Below are the code and all the weights of a small trained network. Each question names an input and a class and asks about switching units off, where a switched-off unit gives its printed mean instead of its output.

import numpy as np


def w(rows, s, z=0):
    codes = np.array(rows[::2]) - 128.0
    scale = np.full(codes.shape[1], s)
    scale[-1] = z or s
    return codes * scale


def f(y):
    return y / 2 * (1 + np.tanh(0.7978845608 * (y + 0.044715 * y**3)))


def log_softmax(a):
    a = a - a.max(-1, keepdims=True)
    return a - np.log(np.exp(a).sum(-1, keepdims=True))


def net(x, mask):
    res = np.array(x, float).reshape(1, 7) / 4 @ E
    y = f(res @ A[0][:, :-1].T + A[0][:, -1])
    res = res + np.where(mask, y, B[0][:, -1]) @ B[0][:, :-1]
    return log_softmax(res[-1] @ U[:, :-1].T + U[:, -1])


A, B = {}, {}
E = w([
[133,103,226,72,219,118,144],'x0',
[101,83,95,104,133,3,123],'x1',
[1,43,156,118,101,191,124],'x2',
[126,127,128,133,129,128,132],'x3',
[112,129,117,149,155,129,171],'x4',
[157,74,45,82,214,182,102],'x5',
[195,82,118,82,57,139,208],'x6',
],0.007)
A[0] = w([
[156,121,164,166,141,166,124,18],'neuron 1',
[186,72,171,60,112,146,229,88],'neuron 2',
[78,160,174,188,104,110,178,159],'neuron 3',
[159,88,60,104,168,166,92,77],'neuron 4',
[92,184,115,155,142,142,1,82],'neuron 5',
[163,75,79,92,145,156,79,66],'neuron 6',
[29,66,161,152,123,154,186,48],'neuron 7',
[94,164,185,134,203,113,74,150],'neuron 8',
[159,154,161,145,115,220,134,88],'neuron 9',
[138,89,234,98,179,101,151,139],'neuron 10',
[164,193,108,117,150,100,138,75],'neuron 11',
[161,205,107,101,154,96,156,72],'neuron 12',
[166,202,92,195,204,112,205,153],'neuron 13',
[160,116,109,69,92,125,231,60],'neuron 14',
[100,179,181,188,108,57,174,119],'neuron 15',
[206,136,119,95,93,118,150,98],'neuron 16',
[189,187,120,135,157,111,147,62],'neuron 17',
[137,171,184,186,148,222,94,149],'neuron 18',
[195,152,127,142,149,88,118,76],'neuron 19',
[183,41,118,107,57,144,195,123],'neuron 20',
[81,114,100,157,170,60,106,133],'neuron 21',
[151,130,203,64,164,133,150,105],'neuron 22',
[165,91,218,132,191,120,135,102],'neuron 23',
[175,155,121,134,140,101,118,37],'neuron 24',
[63,101,130,106,102,171,149,56],'neuron 25',
[119,180,210,151,39,105,134,29],'neuron 26',
[132,193,148,130,123,200,161,76],'neuron 27',
[129,125,74,162,85,139,106,54],'neuron 28',
[126,116,49,103,179,158,129,101],'neuron 29',
[118,69,98,101,130,25,141,103],'neuron 30',
[170,182,127,119,140,123,119,86],'neuron 31',
[97,128,153,151,68,109,173,241],'neuron 32',
[84,176,121,178,191,121,76,35],'neuron 33',
[195,155,126,150,146,104,120,53],'neuron 34',
[148,165,132,166,154,223,203,88],'neuron 35',
[51,84,140,100,94,149,125,33],'neuron 36',
[118,142,49,177,68,149,136,68],'neuron 37',
[144,125,198,78,177,121,140,70],'neuron 38',
[164,164,158,146,126,216,109,84],'neuron 39',
[121,155,210,152,90,101,134,75],'neuron 40',
[141,135,59,159,65,146,79,66],'neuron 41',
[118,130,63,191,89,148,160,146],'neuron 42',
[168,79,98,132,201,176,82,109],'neuron 43',
[152,101,225,78,178,141,152,100],'neuron 44',
[35,73,102,136,132,187,155,143],'neuron 45',
[114,145,160,190,205,116,96,62],'neuron 46',
[132,135,116,119,133,160,123,3],'neuron 47',
],0.0085,0.0052)
B[0] = w([
[53,111,131,124,134,99,172,111],'neuron 1',
[68,221,103,126,170,161,122,198],'neuron 2',
[206,106,122,124,176,151,151,215],'neuron 3',
[181,97,192,168,187,116,211,182],'neuron 4',
[105,197,140,84,161,156,159,199],'neuron 5',
[157,128,188,163,183,106,186,162],'neuron 6',
[127,90,161,140,87,166,60,192],'neuron 7',
[125,197,101,118,111,152,129,232],'neuron 8',
[88,109,121,89,70,44,145,184],'neuron 9',
[119,136,47,185,113,111,112,221],'neuron 10',
[82,75,189,147,127,167,81,163],'neuron 11',
[90,76,180,146,103,152,86,167],'neuron 12',
[144,87,155,99,91,187,28,241],'neuron 13',
[55,190,166,95,154,146,122,170],'neuron 14',
[202,102,135,130,168,129,182,222],'neuron 15',
[96,156,153,109,121,202,80,178],'neuron 16',
[85,60,172,152,108,160,76,170],'neuron 17',
[159,132,100,68,79,60,129,237],'neuron 18',
[72,50,185,152,90,152,78,168],'neuron 19',
[84,253,174,76,188,170,127,219],'neuron 20',
[133,157,122,41,89,111,154,202],'neuron 21',
[89,136,46,175,108,126,124,176],'neuron 22',
[112,126,58,185,113,130,112,183],'neuron 23',
[56,95,203,167,149,142,95,132],'neuron 24',
[98,94,180,137,103,167,88,156],'neuron 25',
[193,98,166,146,200,153,196,187],'neuron 26',
[119,99,127,90,104,74,159,166],'neuron 27',
[68,141,95,189,151,115,150,145],'neuron 28',
[201,95,138,135,193,146,195,181],'neuron 29',
[97,104,117,56,56,43,170,209],'neuron 30',
[110,89,156,120,128,132,91,151],'neuron 31',
[183,124,102,111,142,152,117,253],'neuron 32',
[43,213,202,73,167,175,196,165],'neuron 33',
[76,79,199,165,118,159,78,153],'neuron 34',
[105,110,104,77,58,53,154,194],'neuron 35',
[108,63,205,147,94,151,78,160],'neuron 36',
[74,130,58,207,133,127,130,188],'neuron 37',
[89,114,65,216,124,120,149,161],'neuron 38',
[94,68,128,78,81,12,174,180],'neuron 39',
[170,89,133,138,210,171,197,170],'neuron 40',
[86,149,70,220,134,128,154,180],'neuron 41',
[118,148,71,163,148,111,101,207],'neuron 42',
[193,98,138,138,155,133,186,197],'neuron 43',
[122,139,57,203,115,124,118,194],'neuron 44',
[149,82,158,116,144,163,45,232],'neuron 45',
[93,195,134,130,133,144,140,165],'neuron 46',
[67,120,178,140,162,107,200,100],'neuron 47',
],0.0071,0.0048)
U = w([
[104,39,210,158,110,201,21,102],'0',
[179,140,90,102,129,160,106,250],'1',
[99,154,23,255,131,137,138,94],'2',
[72,251,171,68,165,190,156,84],'3',
[243,69,165,155,191,156,226,86],'4',
[106,78,119,35,66,10,168,93],'5',
],0.009,0.015)

Each question gives the input, the list of numbers given to net, and the class t.
The units are the neurons (one row each of A and B). Each row of codes is followed by its name. A weight is (code - 128) times the scale printed after its matrix; where a second scale follows, it is the last column's (A, B and U).
mask holds one flag per neuron, in row order. A switched-off neuron (its flag False) gives its mean, the last column of its row in B, instead of its output. The means were averaged over made-up inputs and are rounded, as every weight is.
A unit's drop is (log p(t) with every unit on - log p(t) with that unit switched off) / (log p(t) with every unit on - log p(t) with every unit switched off).
The circuit of an input: a set's keep is (log p(t) with only the set's units on - log p(t) with every unit switched off) / (log p(t) with every unit on - log p(t) with every unit switched off). Starting from the 12 units with the biggest drops (on a tie, the unit counted first), units are removed one at a time, each time the one whose removal leaves the highest keep (on an exact tie, the one counted first), for as long as the keep stays at least 0.8.
units of the circuit, in order: the units of the circuit, biggest drop first
unit that matters most: the unit with the biggest drop
top k neurons: the k neurons with the biggest drops, biggest first
drop of u: that unit's drop, to one decimal
input [-3,3,0,-7,1,6,8], class 3: units of the circuit, in order => (neuron 20; neuron 14)
input [6,-7,4,7,6,-3,-2], class 5: unit that matters most => neuron 18
input [-1,2,7,-4,-6,6,6], class 0: units of the circuit, in order => (neuron 45; neuron 36)
input [-3,-3,-3,8,-5,-5,6], class 3: units of the circuit, in order => (neuron 20; neuron 14)
input [0,-7,2,-4,6,-3,-6], class 5: units of the circuit, in order => (neuron 18; neuron 39; neuron 35)
input [2,4,4,7,-7,8,8], class 3: top 3 neurons => (neuron 20; neuron 2; neuron 14)
input [-6,-2,3,-2,-5,2,-1], class 2: units of the circuit, in order => (neuron 41; neuron 37)
input [3,2,5,1,-5,-6,1], class 4: units of the circuit, in order => (neuron 26; neuron 40; neuron 3)
input [-5,-8,-6,5,-2,-5,7], class 5: units of the circuit, in order => (neuron 39; neuron 9)
input [7,-6,-2,3,-6,7,-2], class 2: units of the circuit, in order => (neuron 44; neuron 22; neuron 38)
input [2,-3,5,-2,-4,-2,-7], class 3: units of the circuit, in order => (neuron 5; neuron 33)
input [4,8,5,2,4,6,-4], class 5: top 2 neurons => (neuron 30; neuron 21)
input [8,-7,-1,-1,3,7,4], class 2: units of the circuit, in order => (neuron 44; neuron 22; neuron 38)
input [-2,-4,-6,6,1,6,3], class 0: unit that matters most => neuron 13
input [-3,6,-3,-7,1,2,-2], class 5: units of the circuit, in order => (neuron 30; neuron 21)
input [-6,-6,-6,5,4,-4,7], class 3: top 4 neurons => (neuron 20; neuron 14; neuron 16; neuron 2)
input [7,3,5,8,5,-2,-2], class 2: units of the circuit, in order => (neuron 10; neuron 44)
input [-5,-7,-3,-1,-1,1,-6], class 5: top 2 neurons => (neuron 39; neuron 18)
input [7,-6,7,3,1,6,8], class 3: top 4 neurons => (neuron 20; neuron 2; neuron 14; neuron 13)
input [-2,-2,-7,-8,-5,4,-8], class 3: units of the circuit, in order => (neuron 33)
input [-3,7,7,-8,8,-5,7], class 1: top 2 neurons => (neuron 32; neuron 20)
input [-7,6,7,2,7,-8,-8], class 3: top 4 neurons => (neuron 33; neuron 5; neuron 21; neuron 13)
input [3,-7,0,-4,-3,-8,-7], class 4: units of the circuit, in order => (neuron 26; neuron 40)
input [3,-7,5,4,2,6,-8], class 3: top 2 neurons => (neuron 33; neuron 5)
input [2,-8,-3,-6,-6,4,6], class 5: top 3 neurons => (neuron 39; neuron 9; neuron 35)
input [-2,-4,6,4,3,2,7], class 3: top 2 neurons => (neuron 20; neuron 2)
input [7,6,-2,-7,1,-6,1], class 2: unit that matters most => neuron 10
input [8,5,-3,8,2,8,-4], class 2: drop of neuron 44 => 0.2
input [-5,-7,2,2,-4,5,-3], class 5: drop of neuron 35 => 0.1
